Here is a tiny trained network, its code and every weight. The questions are about switching its units off for an input and a target symbol, where a switched-off unit gives its printed mean instead of its output.

import numpy as np


def w(rows, s, z=0):
    codes = np.array(rows[::2]) - 128.0
    scale = np.full(codes.shape[1], s)
    scale[-1] = z or s
    return codes * scale


def norm(h):
    return h / np.sqrt((h * h).mean(-1, keepdims=True) + 1e-5)


def softmax(a):
    e = np.exp(a - a.max(-1, keepdims=True))
    return e / e.sum(-1, keepdims=True)


def log_softmax(a):
    a = a - a.max(-1, keepdims=True)
    return a - np.log(np.exp(a).sum(-1, keepdims=True))


def net(x, mask):
    ids = ['ΘΠΣΨΩαβγεζημξ'.index(c) for c in x.split()]
    T = len(ids)
    res = E[ids] + P[:T]
    u = 0
    for l in range(2):
        r = norm(res)
        for j in range(3):
            rows = slice(4 * j, 4 * j + 4)
            q, k, v = (r @ M[l][rows].T for M in (Q, K, V))
            z = softmax(np.where(np.tri(T) > 0, q @ k.T / 4**0.5, -1e9)) @ v
            o = O[l][rows]
            res = res + np.where(mask[u + j], z, o[:, -1]) @ o[:, :-1]
        u += 3
    return log_softmax(norm(res)[-1] @ U[:, :-1].T + U[:, -1])


Q, K, V, O = {}, {}, {}, {}
E = w([
[120,185,158],'Θ',
[13,111,207],'Π',
[104,119,72],'Σ',
[126,84,113],'Ψ',
[46,151,76],'Ω',
[225,145,247],'α',
[181,116,142],'β',
[163,59,176],'γ',
[145,183,132],'ε',
[127,187,37],'ζ',
[180,136,93],'η',
[124,117,168],'μ',
[133,188,88],'ξ',
],0.011)
P = w([
[93,99,65],'0',
[157,110,67],'1',
[33,47,149],'2',
[237,116,190],'3',
[134,81,95],'4',
[82,177,250],'5',
[201,97,193],'6',
[135,85,101],'7',
],0.013)
Q[0] = w([
[129,123,123],'0.h0',
[93,149,128],'0.h0',
[78,121,69],'0.h0',
[152,114,69],'0.h0',
[93,118,110],'0.h1',
[166,161,96],'0.h1',
[131,71,137],'0.h1',
[169,80,109],'0.h1',
[114,106,7],'0.h2',
[155,96,74],'0.h2',
[165,143,90],'0.h2',
[150,157,104],'0.h2',
],0.02)
K[0] = w([
[113,170,159],'0.h0',
[131,172,122],'0.h0',
[129,156,144],'0.h0',
[175,156,137],'0.h0',
[153,108,113],'0.h1',
[116,76,63],'0.h1',
[216,126,249],'0.h1',
[224,91,119],'0.h1',
[224,185,147],'0.h2',
[174,169,135],'0.h2',
[163,158,129],'0.h2',
[143,133,167],'0.h2',
],0.016)
V[0] = w([
[119,87,221],'0.h0',
[61,114,131],'0.h0',
[107,128,148],'0.h0',
[148,100,128],'0.h0',
[74,159,123],'0.h1',
[72,77,135],'0.h1',
[36,184,51],'0.h1',
[128,248,136],'0.h1',
[36,87,107],'0.h2',
[139,164,135],'0.h2',
[146,152,139],'0.h2',
[99,94,171],'0.h2',
],0.011)
O[0] = w([
[103,163,131,90],'0.h0',
[214,151,124,138],'0.h0',
[138,12,2,106],'0.h0',
[169,155,172,168],'0.h0',
[138,83,32,50],'0.h1',
[91,145,137,130],'0.h1',
[78,103,144,3],'0.h1',
[194,60,83,4],'0.h1',
[187,94,180,207],'0.h2',
[115,235,152,74],'0.h2',
[115,146,177,86],'0.h2',
[151,51,112,147],'0.h2',
],0.0043,0.0052)
Q[1] = w([
[174,95,178],'1.h0',
[12,234,117],'1.h0',
[45,103,74],'1.h0',
[130,138,130],'1.h0',
[141,153,73],'1.h1',
[47,35,107],'1.h1',
[169,195,131],'1.h1',
[134,195,155],'1.h1',
[145,155,148],'1.h2',
[203,183,81],'1.h2',
[98,192,85],'1.h2',
[123,111,169],'1.h2',
],0.012)
K[1] = w([
[237,152,133],'1.h0',
[83,137,128],'1.h0',
[10,89,85],'1.h0',
[100,254,65],'1.h0',
[222,239,218],'1.h1',
[166,148,17],'1.h1',
[130,110,176],'1.h1',
[251,37,120],'1.h1',
[6,20,81],'1.h2',
[89,11,211],'1.h2',
[85,141,127],'1.h2',
[172,127,102],'1.h2',
],0.0083)
V[1] = w([
[221,86,106],'1.h0',
[85,124,180],'1.h0',
[52,56,49],'1.h0',
[184,244,189],'1.h0',
[181,135,190],'1.h1',
[117,227,132],'1.h1',
[37,80,45],'1.h1',
[127,66,87],'1.h1',
[2,28,75],'1.h2',
[150,160,130],'1.h2',
[123,178,76],'1.h2',
[53,82,48],'1.h2',
],0.008)
O[1] = w([
[110,114,109,196],'1.h0',
[101,169,237,122],'1.h0',
[254,204,149,82],'1.h0',
[56,32,62,136],'1.h0',
[179,85,59,102],'1.h1',
[199,181,123,38],'1.h1',
[79,132,186,208],'1.h1',
[170,91,177,186],'1.h1',
[158,117,35,254],'1.h2',
[44,90,25,94],'1.h2',
[37,206,235,90],'1.h2',
[18,62,85,194],'1.h2',
],0.0039,0.0043)
U = w([
[58,173,218,209],'Θ',
[79,108,189,198],'Π',
[168,172,114,229],'Σ',
[251,184,175,2],'Ψ',
[78,177,107,129],'Ω',
[178,88,139,100],'α',
[87,68,15,43],'β',
[120,101,122,101],'γ',
[134,164,143,103],'ε',
[137,165,127,75],'ζ',
[171,144,91,65],'η',
[68,111,103,64],'μ',
[151,142,130,162],'ξ',
],0.015,0.0045)

Each question gives the input, a string of symbols that net reads in full, and the target symbol t.
The units are the heads (4 rows each of Q, K, V and O). Each row of codes is followed by its name. A weight is (code - 128) times the scale printed after its matrix; where a second scale follows, it is the last column's (O and U).
mask holds one flag per head, layer by layer. A switched-off head (its flag False) gives its mean, the last column of its rows in O, instead of its output. The means were averaged over made-up inputs and are rounded, as every weight is.
A unit's drop is (log p(t) with every unit on - log p(t) with that unit switched off) / (log p(t) with every unit on - log p(t) with every unit switched off).
The circuit of an input: a set's keep is (log p(t) with only the set's units on - log p(t) with every unit switched off) / (log p(t) with every unit on - log p(t) with every unit switched off). Starting from all 6 units, units are removed one at a time, each time the one whose removal leaves the highest keep (on an exact tie, the one counted first), for as long as the keep stays at least 0.8.
units of the circuit, in order: the units of the circuit, biggest drop first
unit that matters most: the unit with the biggest drop
heads that matter: for each layer, one digit per head in row order, 1 if its drop is at least 0.15 and else 0, layers parted by /
drop when u is switched off: that unit's drop, to one decimal
input β ε Ψ, target Θ: units of the circuit, in order => 1.h2, 1.h0
input γ Σ β, target Θ: units of the circuit, in order => 0.h1, 1.h0
input Ψ ε ξ, target Θ: heads that matter => 000 / 100
input Ω Ψ ζ, target Θ: unit that matters most => 1.h1
input Π γ β Θ Ψ, target Ψ: units of the circuit, in order => 1.h0, 0.h2
input β Σ η, target Θ: units of the circuit, in order => 1.h0, 0.h1
input ξ Ψ β, target Θ: units of the circuit, in order => 1.h0, 0.h1
input β Σ γ, target Θ: units of the circuit, in order => 0.h1, 1.h0
input Σ Π α β β β Π β, target β: heads that matter => 001 / 100
input Ω ε Σ, target Θ: heads that matter => 001 / 100
input Ψ β β ε, target α: heads that matter => 000 / 100
input Ω β ζ, target Θ: heads that matter => 000 / 101
input Ω γ ξ, target Θ: heads that matter => 000 / 110
input η Σ β Ψ ξ η, target Π: heads that matter => 011 / 100
input Σ Ω η Σ β, target β: units of the circuit, in order => 0.h2
input γ β β α Ψ μ η Ψ, target Ψ: units of the circuit, in order => 0.h2, 1.h0
input β Ω Σ, target Θ: heads that matter => 000 / 110
input β ζ Ω, target Θ: heads that matter => 000 / 100
input β Θ Ω Σ, target β: drop when 0.h1 is switched off => 0.1
input β β α ε β Θ Σ, target β: drop when 1.h1 is switched off => 0.3
input β β η, target Θ: drop when 1.h1 is switched off => 0.0
